Below are the code and all the weights of a small trained network. Each question names an input and a target symbol and asks about switching units off, where a switched-off unit gives its printed mean instead of its output.

import numpy as np


def w(rows, s, z=0):
    codes = np.array(rows[::2]) - 128.0
    scale = np.full(codes.shape[1], s)
    scale[-1] = z or s
    return codes * scale


def norm(h):
    return h / np.sqrt((h * h).mean(-1, keepdims=True) + 1e-5)


def f(y):
    return y / 2 * (1 + np.tanh(0.7978845608 * (y + 0.044715 * y**3)))


def softmax(a):
    e = np.exp(a - a.max(-1, keepdims=True))
    return e / e.sum(-1, keepdims=True)


def log_softmax(a):
    a = a - a.max(-1, keepdims=True)
    return a - np.log(np.exp(a).sum(-1, keepdims=True))


def net(x, mask):
    ids = ['Ξαζητψ'.index(c) for c in x.split()]
    T = len(ids)
    res = E[ids] + P[:T]
    u = 0
    for l in range(3):
        q, k, v = (norm(res) @ M[l].T for M in (Q, K, V))
        z = softmax(np.where(np.tri(T) > 0, q @ k.T / 4**0.5, -1e9)) @ v
        res = res + np.where(mask[u], z, O[l][:, -1]) @ O[l][:, :-1]
        u += 1
        y = f(norm(res) @ A[l][:, :-1].T + A[l][:, -1])
        res = res + np.where(mask[u : u + 4], y, B[l][:, -1]) @ B[l][:, :-1]
        u += 4
    return log_softmax(norm(res)[-1] @ U[:, :-1].T + U[:, -1])


Q, K, V, O, A, B = {}, {}, {}, {}, {}, {}
E = w([
[202,9,119],'Ξ',
[127,142,78],'α',
[86,187,83],'ζ',
[59,164,73],'η',
[213,68,178],'τ',
[53,85,81],'ψ',
],0.012)
P = w([
[101,156,198],'0',
[131,74,190],'1',
[141,74,182],'2',
[161,63,161],'3',
[197,55,145],'4',
[254,88,102],'5',
],0.0031)
Q[0] = w([
[180,203,252],'0.h0',
[150,158,69],'0.h0',
[130,131,160],'0.h0',
[105,87,253],'0.h0',
],0.012)
K[0] = w([
[3,121,193],'0.h0',
[144,99,84],'0.h0',
[104,134,149],'0.h0',
[82,166,197],'0.h0',
],0.014)
V[0] = w([
[63,16,156],'0.h0',
[174,105,2],'0.h0',
[197,163,22],'0.h0',
[126,57,60],'0.h0',
],0.0099)
O[0] = w([
[119,109,7,136],'0.h0',
[39,65,160,254],'0.h0',
[76,91,212,218],'0.h0',
[65,77,88,214],'0.h0',
],0.011,0.0076)
A[0] = w([
[95,69,25,216],'0.n0',
[146,64,183,86],'0.n1',
[1,221,84,249],'0.n2',
[179,142,95,157],'0.n3',
],0.0094,0.0012)
B[0] = w([
[140,91,226,254],'0.n0',
[157,76,28,178],'0.n1',
[254,34,156,217],'0.n2',
[33,218,123,122],'0.n3',
],0.0079,0.006)
Q[1] = w([
[94,254,70],'1.h0',
[59,144,107],'1.h0',
[102,118,185],'1.h0',
[164,141,34],'1.h0',
],0.019)
K[1] = w([
[183,5,190],'1.h0',
[198,105,113],'1.h0',
[131,107,70],'1.h0',
[129,166,220],'1.h0',
],0.016)
V[1] = w([
[66,91,136],'1.h0',
[107,102,70],'1.h0',
[89,155,9],'1.h0',
[130,170,137],'1.h0',
],0.014)
O[1] = w([
[151,110,232,236],'1.h0',
[146,62,138,175],'1.h0',
[83,2,65,2],'1.h0',
[85,142,91,16],'1.h0',
],0.011,0.0043)
A[1] = w([
[6,114,147,65],'1.n0',
[99,184,185,247],'1.n1',
[143,104,172,48],'1.n2',
[112,90,65,170],'1.n3',
],0.018,0.0015)
B[1] = w([
[142,234,251,255],'1.n0',
[29,150,130,217],'1.n1',
[133,116,74,245],'1.n2',
[130,174,61,194],'1.n3',
],0.016,0.006)
Q[2] = w([
[38,134,93],'2.h0',
[125,62,101],'2.h0',
[113,129,191],'2.h0',
[170,2,96],'2.h0',
],0.021)
K[2] = w([
[173,109,226],'2.h0',
[74,182,160],'2.h0',
[204,196,65],'2.h0',
[3,237,137],'2.h0',
],0.016)
V[2] = w([
[169,183,45],'2.h0',
[89,86,120],'2.h0',
[8,111,20],'2.h0',
[138,127,146],'2.h0',
],0.014)
O[2] = w([
[52,182,87,2],'2.h0',
[107,72,137,142],'2.h0',
[7,56,165,16],'2.h0',
[148,134,128,149],'2.h0',
],0.018,0.0042)
A[2] = w([
[93,238,138,29],'2.n0',
[41,70,174,146],'2.n1',
[3,148,125,3],'2.n2',
[197,102,88,83],'2.n3',
],0.014,0.0028)
B[2] = w([
[62,19,253,180],'2.n0',
[97,214,127,253],'2.n1',
[239,181,107,219],'2.n2',
[174,158,80,183],'2.n3',
],0.017,0.0049)
U = w([
[190,33,110,134],'Ξ',
[154,118,160,2],'α',
[67,156,219,114],'ζ',
[207,195,85,156],'η',
[71,172,44,211],'τ',
[51,1,97,124],'ψ',
],0.0098,0.003)

Each question gives the input, a string of symbols that net reads in full, and the target symbol t.
The units are the heads (4 rows each of Q, K, V and O) and the neurons (one row each of A and B). Each row of codes is followed by its name. A weight is (code - 128) times the scale printed after its matrix; where a second scale follows, it is the last column's (O, A, B and U).
mask holds one flag per unit, layer by layer, with each layer's heads first. A switched-off unit (its flag False) gives its mean, the last column of its rows in O or B, instead of its output. The means were averaged over made-up inputs and are rounded, as every weight is.
A unit's drop is (log p(t) with every unit on - log p(t) with that unit switched off) / (log p(t) with every unit on - log p(t) with every unit switched off).
The circuit of an input: a set's keep is (log p(t) with only the set's units on - log p(t) with every unit switched off) / (log p(t) with every unit on - log p(t) with every unit switched off). Starting from the 12 units with the biggest drops (on a tie, the unit counted first), units are removed one at a time, each time the one whose removal leaves the highest keep (on an exact tie, the one counted first), for as long as the keep stays at least 0.8.
circuit, biggest first: the units of the circuit, biggest drop first
most important unit: the unit with the biggest drop
top k neurons in layer l: the k neurons of layer l with the biggest drops, biggest first
drop of u: that unit's drop, to one decimal
input α ζ τ ζ ψ, target η: circuit, biggest first : [2.h0; 0.h0]
input ψ α τ Ξ η, target Ξ: top neuron in layer 1 : [1.n1]
input τ ψ η Ξ Ξ, target τ: circuit, biggest first : [0.h0; 1.h0; 2.h0]
input ψ η Ξ ζ ψ Ξ, target ψ: circuit, biggest first : [0.h0; 2.h0]
input τ ζ τ ψ, target τ: circuit, biggest first : [0.h0; 1.h0; 0.n0; 2.h0]
input ψ ζ ψ η, target ψ: circuit, biggest first : [0.h0; 1.h0; 2.h0]
input ζ η η Ξ η Ξ, target ζ: top 2 neurons in layer 2 : [2.n0; 2.n2]
input τ η ζ, target τ: circuit, biggest first : [0.h0; 1.h0; 2.h0; 1.n0]
input Ξ ψ ψ τ Ξ ψ, target Ξ: circuit, biggest first : [1.h0; 0.h0]
input Ξ ζ η ψ, target Ξ: circuit, biggest first : [0.h0; 1.h0; 0.n2]
input η ψ Ξ η Ξ, target η: circuit, biggest first : [0.n2; 2.h0; 1.h0; 0.h0]
input Ξ Ξ η ζ, target Ξ: top 2 neurons in layer 0 : [0.n0; 0.n2]
input Ξ η ζ η, target Ξ: top 2 neurons in layer 0 : [0.n0; 0.n2]
input η η ψ, target η: circuit, biggest first : [0.h0]
input ψ ψ ζ Ξ ψ Ξ, target ψ: top 2 neurons in layer 1 : [1.n3; 1.n0]
input τ ψ ζ, target τ: top 2 neurons in layer 0 : [0.n2; 0.n0]
input Ξ Ξ τ, target Ξ: top 2 neurons in layer 1 : [1.n0; 1.n1]
input α Ξ Ξ ζ, target Ξ: top 2 neurons in layer 2 : [2.n1; 2.n2]
input η τ ζ ψ ζ, target η: top 2 neurons in layer 1 : [1.n2; 1.n3]
input α τ η, target η: circuit, biggest first : [2.h0]
input α ζ Ξ τ η, target η: top 2 neurons in layer 2 : [2.n0; 2.n3]
input ζ ζ α τ, target η: top 2 neurons in layer 1 : [1.n0; 1.n3]
input ψ ψ ζ η, target ψ: drop of 0.h0 : 0.8
input τ ψ τ, target τ: drop of 0.h0 : 1.0
input ψ τ τ τ, target ψ: drop of 1.n0 : 0.1
input ζ α ψ η α Ξ, target ζ: drop of 1.n1 : 0.4
input ψ ψ ζ ζ, target ψ: most important unit : 0.h0
